Below is a small trained network, with its code and all its weights. Each question gives an input and a class and asks what happens when units are switched off, that is, made to give their printed mean instead of their output.

import numpy as np


def w(rows, s, z=0):
    codes = np.array(rows[::2]) - 128.0
    scale = np.full(codes.shape[1], s)
    scale[-1] = z or s
    return codes * scale


def f(y):
    return y / 2 * (1 + np.tanh(0.7978845608 * (y + 0.044715 * y**3)))


def log_softmax(a):
    a = a - a.max(-1, keepdims=True)
    return a - np.log(np.exp(a).sum(-1, keepdims=True))


def net(x, mask):
    res = np.array(x, float).reshape(1, 4) / 4 @ E
    y = f(res @ A[0][:, :-1].T + A[0][:, -1])
    res = res + np.where(mask, y, B[0][:, -1]) @ B[0][:, :-1]
    return log_softmax(res[-1] @ U[:, :-1].T + U[:, -1])


A, B = {}, {}
E = w([
[97,234,144,167,94,179,113,248,57,191,145,88],'x0',
[32,131,8,73,131,137,104,160,228,50,94,75],'x1',
[202,113,122,108,124,186,6,217,87,92,108,220],'x2',
[127,131,124,129,127,132,128,122,130,136,120,133],'x3',
],0.016)
A[0] = w([
[102,120,94,77,129,83,135,130,139,119,89,77,210],'neuron 0',
[53,131,152,198,114,83,185,78,140,170,157,64,219],'neuron 1',
[145,144,181,144,156,176,86,152,193,92,86,171,52],'neuron 2',
[132,224,138,134,110,99,255,53,134,142,164,18,87],'neuron 3',
[224,21,139,102,193,65,99,21,190,71,99,185,79],'neuron 4',
[204,137,180,162,93,114,159,107,112,135,145,143,53],'neuron 5',
[81,152,66,122,110,152,106,177,197,64,76,89,9],'neuron 6',
[148,157,180,172,117,170,125,185,83,187,146,188,141],'neuron 7',
[88,175,163,159,142,61,204,84,149,198,149,22,81],'neuron 8',
[85,157,107,119,116,101,210,63,103,191,200,60,189],'neuron 9',
[91,124,113,117,175,52,163,85,195,112,73,90,104],'neuron 10',
[156,169,168,219,104,159,101,149,25,145,166,140,181],'neuron 11',
[47,70,96,113,134,72,215,14,216,53,105,51,213],'neuron 12',
[65,185,46,55,114,147,103,183,184,65,76,96,96],'neuron 13',
[90,64,73,155,126,105,169,116,176,52,108,132,98],'neuron 14',
[176,12,138,52,184,114,83,15,127,106,130,145,222],'neuron 15',
[198,113,237,197,139,105,202,106,119,148,139,182,67],'neuron 16',
[91,204,124,117,123,149,116,159,89,151,161,77,25],'neuron 17',
],0.0099,0.013)
B[0] = w([
[85,104,157,169,144,125,134,121,118,150,130,65,177],'neuron 0',
[127,124,50,56,105,95,166,162,142,66,50,184,206],'neuron 1',
[97,103,61,100,170,115,171,100,153,105,103,129,146],'neuron 2',
[149,151,139,156,126,113,87,152,121,171,115,132,199],'neuron 3',
[221,218,182,163,27,64,70,217,44,151,182,109,223],'neuron 4',
[46,95,82,116,164,164,132,99,181,149,133,130,165],'neuron 5',
[206,228,216,222,62,36,89,214,41,230,190,241,173],'neuron 6',
[100,158,148,148,186,162,118,108,144,147,170,96,201],'neuron 7',
[195,195,189,177,66,89,62,180,92,165,157,185,196],'neuron 8',
[148,177,100,68,96,55,147,176,96,70,73,196,201],'neuron 9',
[83,100,100,133,174,176,117,80,183,107,139,100,184],'neuron 10',
[144,103,181,194,137,165,100,117,119,191,163,117,215],'neuron 11',
[60,59,215,165,181,247,140,66,199,157,179,91,255],'neuron 12',
[144,181,78,84,104,53,174,165,151,71,78,206,199],'neuron 13',
[100,86,75,73,190,169,209,99,172,71,84,111,177],'neuron 14',
[156,136,81,42,103,111,175,171,125,97,28,219,226],'neuron 15',
[143,130,89,63,98,100,154,168,120,69,47,170,196],'neuron 16',
[118,85,55,43,142,76,189,179,161,34,58,181,155],'neuron 17',
],0.011,0.038)
U = w([
[111,108,58,50,132,119,182,109,167,59,76,156,60],'0',
[168,162,194,171,98,111,93,128,91,167,145,145,245],'1',
[19,26,189,192,201,217,138,5,193,142,190,51,137],'2',
],0.018,0.011)

Each question gives the input, the list of numbers given to net, and the class t.
The units are the neurons (one row each of A and B). Each row of codes is followed by its name. A weight is (code - 128) times the scale printed after its matrix; where a second scale follows, it is the last column's (A, B and U).
mask holds one flag per neuron, in row order. A switched-off neuron (its flag False) gives its mean, the last column of its row in B, instead of its output. The means were averaged over made-up inputs and are rounded, as every weight is.
A unit's drop is (log p(t) with every unit on - log p(t) with that unit switched off) / (log p(t) with every unit on - log p(t) with every unit switched off).
unit that matters most: the unit with the biggest drop
k most important neurons: the k neurons with the biggest drops, biggest first
drop of u: that unit's drop, to one decimal
input [-4,1,-7,1], class 2: 4 most important neurons	(neuron 12; neuron 13; neuron 10; neuron 16)
input [2,-1,2,-3], class 2: unit that matters most	neuron 4
input [0,8,-5,6], class 2: 2 most important neurons	(neuron 12; neuron 15)
input [6,6,6,7], class 1: 2 most important neurons	(neuron 6; neuron 15)
input [0,7,-8,8], class 2: 3 most important neurons	(neuron 12; neuron 15; neuron 10)
input [7,8,1,0], class 1: 2 most important neurons	(neuron 6; neuron 1)
input [-4,0,8,-2], class 1: 2 most important neurons	(neuron 4; neuron 1)
input [2,4,2,-8], class 1: 4 most important neurons	(neuron 6; neuron 1; neuron 15; neuron 16)
input [8,3,-6,4], class 0: 3 most important neurons	(neuron 17; neuron 1; neuron 4)
input [5,6,7,-2], class 1: 2 most important neurons	(neuron 6; neuron 15)
input [-8,-3,7,7], class 1: 2 most important neurons	(neuron 4; neuron 1)
input [2,8,1,-3], class 1: 4 most important neurons	(neuron 6; neuron 1; neuron 15; neuron 16)
input [-6,-1,8,8], class 1: drop of neuron 14	0.0
input [7,-5,3,0], class 2: unit that matters most	neuron 4
input [4,7,3,6], class 1: drop of neuron 15	1.0
input [4,1,-5,-1], class 0: drop of neuron 1	8.9
